Below is a small trained network, with its code and all its weights. Each question gives an input and a class and asks what happens when units are switched off, that is, made to give their printed mean instead of their output.

import numpy as np


def w(rows, s, z=0):
    codes = np.array(rows[::2]) - 128.0
    scale = np.full(codes.shape[1], s)
    scale[-1] = z or s
    return codes * scale


def f(y):
    return y / 2 * (1 + np.tanh(0.7978845608 * (y + 0.044715 * y**3)))


def log_softmax(a):
    a = a - a.max(-1, keepdims=True)
    return a - np.log(np.exp(a).sum(-1, keepdims=True))


def net(x, mask):
    res = np.array(x, float).reshape(1, 6) / 4 @ E
    y = f(res @ A[0][:, :-1].T + A[0][:, -1])
    res = res + np.where(mask, y, B[0][:, -1]) @ B[0][:, :-1]
    return log_softmax(res[-1] @ U[:, :-1].T + U[:, -1])


A, B = {}, {}
E = w([
[139,41,86,76,53,142,184],'x0',
[150,56,212,212,123,207,43],'x1',
[210,142,254,102,133,121,152],'x2',
[174,70,110,112,198,60,100],'x3',
[120,135,100,70,69,53,50],'x4',
[56,109,155,42,153,209,104],'x5',
],0.008)
A[0] = w([
[91,110,110,170,180,185,40,239],'neuron 0',
[123,113,76,64,95,76,117,233],'neuron 1',
[154,39,161,170,112,254,86,205],'neuron 2',
[101,236,175,162,132,162,145,244],'neuron 3',
[188,148,136,172,104,124,204,218],'neuron 4',
[62,137,106,144,190,169,217,230],'neuron 5',
[149,105,94,83,179,54,104,181],'neuron 6',
[111,231,87,106,144,43,72,252],'neuron 7',
[110,103,129,120,42,144,111,176],'neuron 8',
[110,128,100,174,118,140,6,249],'neuron 9',
[97,161,159,14,140,150,171,223],'neuron 10',
[95,115,193,104,177,210,116,205],'neuron 11',
[81,170,60,171,192,46,144,249],'neuron 12',
[135,77,112,48,59,64,78,232],'neuron 13',
[199,113,250,201,134,152,150,212],'neuron 14',
[143,82,40,151,100,87,148,254],'neuron 15',
[107,72,90,139,33,130,134,168],'neuron 16',
[141,77,126,143,28,129,134,171],'neuron 17',
[108,118,106,93,85,215,183,224],'neuron 18',
],0.0078,0.0036)
B[0] = w([
[51,109,85,134,135,78,65,225],'neuron 0',
[173,142,153,86,53,105,113,213],'neuron 1',
[62,89,162,131,174,132,122,255],'neuron 2',
[150,194,76,220,138,196,160,214],'neuron 3',
[175,101,127,177,124,154,195,194],'neuron 4',
[118,97,2,131,119,152,198,223],'neuron 5',
[252,166,124,28,119,33,88,191],'neuron 6',
[178,230,130,139,11,109,109,238],'neuron 7',
[65,131,201,70,105,209,77,168],'neuron 8',
[87,149,159,167,74,99,27,222],'neuron 9',
[119,210,127,64,159,118,224,217],'neuron 10',
[31,187,109,97,254,75,155,221],'neuron 11',
[224,133,36,129,3,103,116,232],'neuron 12',
[132,174,225,10,107,138,85,223],'neuron 13',
[148,97,144,200,226,103,117,251],'neuron 14',
[218,72,123,101,29,136,105,212],'neuron 15',
[112,58,179,104,7,210,115,184],'neuron 16',
[113,44,254,129,119,203,114,172],'neuron 17',
[65,94,74,70,121,198,209,220],'neuron 18',
],0.0066,0.0083)
U = w([
[82,31,204,109,25,231,93,131],'0',
[122,216,90,240,43,126,40,52],'1',
[206,97,189,254,196,141,187,174],'2',
[189,157,187,36,79,11,78,9],'3',
[39,121,68,102,189,182,211,89],'4',
[34,92,192,163,199,79,15,133],'5',
[173,82,28,170,70,122,162,220],'6',
[74,209,192,65,87,157,179,136],'7',
],0.0064,0.0014)

Each question gives the input, the list of numbers given to net, and the class t.
The units are the neurons (one row each of A and B). Each row of codes is followed by its name. A weight is (code - 128) times the scale printed after its matrix; where a second scale follows, it is the last column's (A, B and U).
mask holds one flag per neuron, in row order. A switched-off neuron (its flag False) gives its mean, the last column of its row in B, instead of its output. The means were averaged over made-up inputs and are rounded, as every weight is.
A unit's drop is (log p(t) with every unit on - log p(t) with that unit switched off) / (log p(t) with every unit on - log p(t) with every unit switched off).
The circuit of an input: a set's keep is (log p(t) with only the set's units on - log p(t) with every unit switched off) / (log p(t) with every unit on - log p(t) with every unit switched off). Starting from the 12 units with the biggest drops (on a tie, the unit counted first), units are removed one at a time, each time the one whose removal leaves the highest keep (on an exact tie, the one counted first), for as long as the keep stays at least 0.8.
units of the circuit, in order: the units of the circuit, biggest drop first
most important unit: the unit with the biggest drop
k most important neurons: the k neurons with the biggest drops, biggest first
drop when u is switched off: that unit's drop, to one decimal
input [-8,-6,4,-7,1,1], class 1: units of the circuit, in order : (neuron 3; neuron 7)
input [-7,-5,-2,-6,5,6], class 1: most important unit : neuron 7
input [-2,5,-8,-5,6,2], class 0: units of the circuit, in order : (neuron 16; neuron 8)
input [-1,7,-7,-3,-6,-7], class 5: 2 most important neurons : (neuron 2; neuron 0)
input [-6,3,-7,0,-4,6], class 5: 2 most important neurons : (neuron 9; neuron 0)
input [-5,-2,-3,-5,-8,-1], class 4: units of the circuit, in order : (neuron 5; neuron 7)
input [-5,-5,2,-6,-7,-5], class 2: units of the circuit, in order : (neuron 4; neuron 14)
input [2,6,-5,1,-5,8], class 4: 2 most important neurons : (neuron 18; neuron 5)
input [-2,1,-7,4,2,2], class 3: units of the circuit, in order : (neuron 3; neuron 6)
input [8,-4,3,-6,-5,-3], class 0: units of the circuit, in order : (neuron 17; neuron 16)
input [4,-7,-4,-2,8,7], class 3: 2 most important neurons : (neuron 1; neuron 6)
input [-8,-1,-7,8,5,2], class 3: 2 most important neurons : (neuron 6; neuron 3)
input [-6,7,0,-3,-3,-8], class 2: 3 most important neurons : (neuron 14; neuron 3; neuron 4)
input [-2,8,5,-5,-2,-4], class 2: units of the circuit, in order : (neuron 14)
input [-8,-5,-7,8,-3,5], class 1: 2 most important neurons : (neuron 7; neuron 13)
input [0,-4,-8,-3,-1,1], class 6: 2 most important neurons : (neuron 5; neuron 12)
input [3,-8,-4,-2,1,-4], class 3: 2 most important neurons : (neuron 1; neuron 13)
input [1,0,-4,-8,-5,-6], class 6: 3 most important neurons : (neuron 5; neuron 13; neuron 11)
input [-2,5,-6,1,-7,8], class 4: 2 most important neurons : (neuron 5; neuron 18)
input [6,6,4,5,2,8], class 5: most important unit : neuron 11
input [-4,3,1,-3,4,0], class 5: drop when neuron 15 is switched off : 0.2
input [0,3,-8,-6,-8,-8], class 6: drop when neuron 5 is switched off : 0.3
